Below is a small trained network, with its code and all its weights. Each question gives an input and a class and asks what happens when units are switched off, that is, made to give their printed mean instead of their output.

import numpy as np


def w(rows, s, z=0):
    codes = np.array(rows[::2]) - 128.0
    scale = np.full(codes.shape[1], s)
    scale[-1] = z or s
    return codes * scale


def f(y):
    return y / 2 * (1 + np.tanh(0.7978845608 * (y + 0.044715 * y**3)))


def log_softmax(a):
    a = a - a.max(-1, keepdims=True)
    return a - np.log(np.exp(a).sum(-1, keepdims=True))


def net(x, mask):
    res = np.array(x, float).reshape(1, 2) / 4 @ E
    y = f(res @ A[0][:, :-1].T + A[0][:, -1])
    res = res + np.where(mask, y, B[0][:, -1]) @ B[0][:, :-1]
    return log_softmax(res[-1] @ U[:, :-1].T + U[:, -1])


A, B = {}, {}
E = w([
[139,87,214,154,2,156,234,98,159],'x0',
[25,153,171,99,119,74,118,248,174],'x1',
],0.013)
A[0] = w([
[139,153,95,93,254,87,67,140,87,177],'neuron 1',
[118,133,207,167,57,136,188,82,145,74],'neuron 2',
[139,109,69,116,185,172,131,24,133,123],'neuron 3',
[29,141,120,87,120,71,116,155,159,93],'neuron 4',
[215,133,82,161,131,206,127,59,110,124],'neuron 5',
[21,144,162,150,117,129,137,229,156,101],'neuron 6',
[176,102,168,124,28,140,110,160,127,111],'neuron 7',
[102,152,62,208,193,161,66,121,144,134],'neuron 8',
[140,156,104,133,232,101,93,123,103,54],'neuron 9',
[120,120,164,141,52,162,122,121,119,250],'neuron 10',
],0.0086,0.012)
B[0] = w([
[110,136,127,120,126,143,183,114,222,254],'neuron 1',
[141,69,74,73,98,233,92,152,104,193],'neuron 2',
[171,128,199,118,116,126,102,181,155,194],'neuron 3',
[186,129,186,152,97,168,127,132,107,182],'neuron 4',
[145,152,202,146,119,100,102,150,96,209],'neuron 5',
[209,131,190,139,127,136,87,125,110,208],'neuron 6',
[139,151,89,142,112,181,115,122,124,171],'neuron 7',
[111,132,132,144,110,177,162,143,165,196],'neuron 8',
[138,95,67,120,89,214,89,167,63,180],'neuron 9',
[96,183,133,148,187,123,175,159,253,222],'neuron 10',
],0.016,0.017)
U = w([
[129,133,56,93,69,251,164,177,166,99],'0',
[224,167,212,154,74,139,87,164,91,122],'1',
[78,215,116,155,222,101,221,146,223,254],'2',
[76,122,54,145,90,130,123,153,47,85],'3',
[107,151,88,125,99,138,111,106,82,92],'4',
[113,157,145,87,137,81,153,114,74,91],'5',
[111,101,77,64,130,42,130,115,74,94],'6',
[122,133,91,144,166,75,131,114,128,86],'7',
],0.011,0.0075)

Each question gives the input, the list of numbers given to net, and the class t.
The units are the neurons (one row each of A and B). Each row of codes is followed by its name. A weight is (code - 128) times the scale printed after its matrix; where a second scale follows, it is the last column's (A, B and U).
mask holds one flag per neuron, in row order. A switched-off neuron (its flag False) gives its mean, the last column of its row in B, instead of its output. The means were averaged over made-up inputs and are rounded, as every weight is.
A unit's drop is (log p(t) with every unit on - log p(t) with that unit switched off) / (log p(t) with every unit on - log p(t) with every unit switched off).
The circuit of an input: a set's keep is (log p(t) with only the set's units on - log p(t) with every unit switched off) / (log p(t) with every unit on - log p(t) with every unit switched off). Starting from all 10 units, units are removed one at a time, each time the one whose removal leaves the highest keep (on an exact tie, the one counted first), for as long as the keep stays at least 0.8.
units of the circuit, in order: the units of the circuit, biggest drop first
k most important neurons: the k neurons with the biggest drops, biggest first
drop of u: that unit's drop, to one decimal
input [6,7], class 1: units of the circuit, in order	neuron 6
input [-7,8], class 1: 2 most important neurons	neuron 6; neuron 4
input [7,8], class 1: 2 most important neurons	neuron 6; neuron 1
input [-1,4], class 1: 2 most important neurons	neuron 6; neuron 10
input [2,-4], class 1: 2 most important neurons	neuron 1; neuron 5
input [3,-3], class 2: units of the circuit, in order	neuron 10; neuron 9
input [1,4], class 1: 2 most important neurons	neuron 1; neuron 6
input [-8,7], class 0: 2 most important neurons	neuron 1; neuron 9
input [-3,3], class 2: 3 most important neurons	neuron 2; neuron 9; neuron 1
input [-3,2], class 2: drop of neuron 1	0.1
input [2,5], class 1: drop of neuron 1	0.4
input [-2,-2], class 2: drop of neuron 2	0.4
